Below is a small trained network, with its code and all its weights. Each question gives an input and a target symbol and asks what happens when units are switched off, that is, made to give their printed mean instead of their output.

import numpy as np


def w(rows, s, z=0):
    codes = np.array(rows[::2]) - 128.0
    scale = np.full(codes.shape[1], s)
    scale[-1] = z or s
    return codes * scale


def norm(h):
    return h / np.sqrt((h * h).mean(-1, keepdims=True) + 1e-5)


def f(y):
    return np.maximum(y, 0)


def softmax(a):
    e = np.exp(a - a.max(-1, keepdims=True))
    return e / e.sum(-1, keepdims=True)


def log_softmax(a):
    a = a - a.max(-1, keepdims=True)
    return a - np.log(np.exp(a).sum(-1, keepdims=True))


def net(x, mask):
    ids = ['ΘΠΦΩγζηξτψ'.index(c) for c in x.split()]
    T = len(ids)
    res = E[ids] + P[:T]
    u = 0
    for l in range(2):
        q, k, v = (norm(res) @ M[l].T for M in (Q, K, V))
        z = softmax(np.where(np.tri(T) > 0, q @ k.T / 2**0.5, -1e9)) @ v
        res = res + np.where(mask[u], z, O[l][:, -1]) @ O[l][:, :-1]
        u += 1
        y = f(norm(res) @ A[l][:, :-1].T + A[l][:, -1])
        res = res + np.where(mask[u : u + 8], y, B[l][:, -1]) @ B[l][:, :-1]
        u += 8
    return log_softmax(norm(res)[-1] @ U[:, :-1].T + U[:, -1])


Q, K, V, O, A, B = {}, {}, {}, {}, {}, {}
E = w([
[67,210,146],'Θ',
[41,132,89],'Π',
[204,113,187],'Φ',
[99,110,170],'Ω',
[118,254,107],'γ',
[203,137,80],'ζ',
[243,136,188],'η',
[137,53,120],'ξ',
[132,71,147],'τ',
[99,125,70],'ψ',
],0.019)
P = w([
[187,155,195],'0',
[225,78,241],'1',
[72,169,203],'2',
[37,167,165],'3',
[10,169,135],'4',
[4,197,120],'5',
],0.0037)
Q[0] = w([
[5,86,128],'0.h1',
[100,106,47],'0.h1',
],0.012)
K[0] = w([
[1,172,171],'0.h1',
[117,84,60],'0.h1',
],0.0082)
V[0] = w([
[255,53,38],'0.h1',
[150,158,146],'0.h1',
],0.0077)
O[0] = w([
[48,204,158,3],'0.h1',
[2,177,75,133],'0.h1',
],0.0091,0.007)
A[0] = w([
[146,34,76,133],'0.n1',
[60,152,111,78],'0.n2',
[199,71,84,55],'0.n3',
[167,249,95,87],'0.n4',
[2,124,223,158],'0.n5',
[195,93,97,255],'0.n6',
[86,34,113,134],'0.n7',
[65,107,111,105],'0.n8',
],0.0084,0.002)
B[0] = w([
[132,181,167,241],'0.n1',
[117,144,138,183],'0.n2',
[79,165,126,191],'0.n3',
[108,68,168,254],'0.n4',
[153,125,254,194],'0.n5',
[143,106,193,217],'0.n6',
[128,230,165,225],'0.n7',
[156,120,109,169],'0.n8',
],0.0093,0.0046)
Q[1] = w([
[97,254,133],'1.h1',
[114,148,88],'1.h1',
],0.0088)
K[1] = w([
[163,4,84],'1.h1',
[54,167,132],'1.h1',
],0.017)
V[1] = w([
[200,202,254],'1.h1',
[169,182,101],'1.h1',
],0.0055)
O[1] = w([
[188,254,150,253],'1.h1',
[246,145,165,93],'1.h1',
],0.01,0.0064)
A[1] = w([
[72,155,167,205],'1.n1',
[72,75,51,123],'1.n2',
[203,110,134,157],'1.n3',
[62,227,149,51],'1.n4',
[159,71,186,251],'1.n5',
[214,167,77,124],'1.n6',
[1,172,72,209],'1.n7',
[47,228,138,57],'1.n8',
],0.009,0.0029)
B[1] = w([
[222,124,54,246],'1.n1',
[240,2,90,139],'1.n2',
[129,90,167,153],'1.n3',
[33,74,72,254],'1.n4',
[91,188,159,197],'1.n5',
[117,171,140,161],'1.n6',
[195,94,190,196],'1.n7',
[94,111,113,244],'1.n8',
],0.009,0.0065)
U = w([
[160,154,251,197],'Θ',
[96,192,172,138],'Π',
[45,141,150,71],'Φ',
[71,100,45,177],'Ω',
[129,124,119,48],'γ',
[146,155,80,52],'ζ',
[143,137,109,78],'η',
[179,164,69,42],'ξ',
[136,150,75,81],'τ',
[167,46,89,254],'ψ',
],0.017,0.0046)

Each question gives the input, a string of symbols that net reads in full, and the target symbol t.
The units are the heads (2 rows each of Q, K, V and O) and the neurons (one row each of A and B). Each row of codes is followed by its name. A weight is (code - 128) times the scale printed after its matrix; where a second scale follows, it is the last column's (O, A, B and U).
mask holds one flag per unit, layer by layer, with each layer's heads first. A switched-off unit (its flag False) gives its mean, the last column of its rows in O or B, instead of its output. The means were averaged over made-up inputs and are rounded, as every weight is.
A unit's drop is (log p(t) with every unit on - log p(t) with that unit switched off) / (log p(t) with every unit on - log p(t) with every unit switched off).
The circuit of an input: a set's keep is (log p(t) with only the set's units on - log p(t) with every unit switched off) / (log p(t) with every unit on - log p(t) with every unit switched off). Starting from the 12 units with the biggest drops (on a tie, the unit counted first), units are removed one at a time, each time the one whose removal leaves the highest keep (on an exact tie, the one counted first), for as long as the keep stays at least 0.8.
circuit, biggest first: the units of the circuit, biggest drop first
k most important neurons: the k neurons with the biggest drops, biggest first
k most important neurons of layer l: the k neurons of layer l with the biggest drops, biggest first
drop of u: that unit's drop, to one decimal
input Θ ξ Π, target Ω: circuit, biggest first -> (0.h1)
input Θ ψ ξ Ω η ζ, target Ω: 2 most important neurons of layer 1 -> (1.n4; 1.n8)
input ψ Θ ξ Θ Θ, target Φ: 2 most important neurons -> (0.n5; 0.n1)
input Θ Ω ψ Θ Π Θ, target Φ: 3 most important neurons -> (0.n5; 0.n4; 1.n4)
input Θ Θ η Θ Θ Θ, target Ω: circuit, biggest first -> (0.h1; 0.n7; 0.n1; 1.n4)
input ψ Θ ζ, target ψ: 3 most important neurons -> (0.n7; 0.n1; 0.n5)
input Θ Θ Θ Θ ψ Θ, target Ω: 2 most important neurons -> (1.n4; 0.n4)
input ψ Ω Π, target ψ: 4 most important neurons -> (0.n1; 0.n5; 0.n7; 0.n3)
input ψ ψ Θ γ, target ψ: 2 most important neurons -> (0.n7; 0.n1)
input Θ ψ γ, target Ω: 2 most important neurons of layer 0 -> (0.n4; 0.n7)
input Θ ξ Ω Θ ζ, target Ω: 2 most important neurons -> (0.n4; 0.n7)
input Θ ψ Π Θ Π γ, target Ω: 4 most important neurons -> (0.n4; 0.n1; 1.n4; 0.n5)
input Π Θ ψ, target Π: 2 most important neurons of layer 0 -> (0.n6; 0.n1)
input ψ ψ ψ, target ψ: most important neuron -> (0.n7)
input ψ γ γ ζ, target ψ: drop of 0.n1 -> 0.4
input Θ Ω Θ Θ Ω, target Π: drop of 1.n2 -> 0.1
input Θ ψ Ω ζ Π ξ, target Θ: drop of 0.n6 -> 0.2
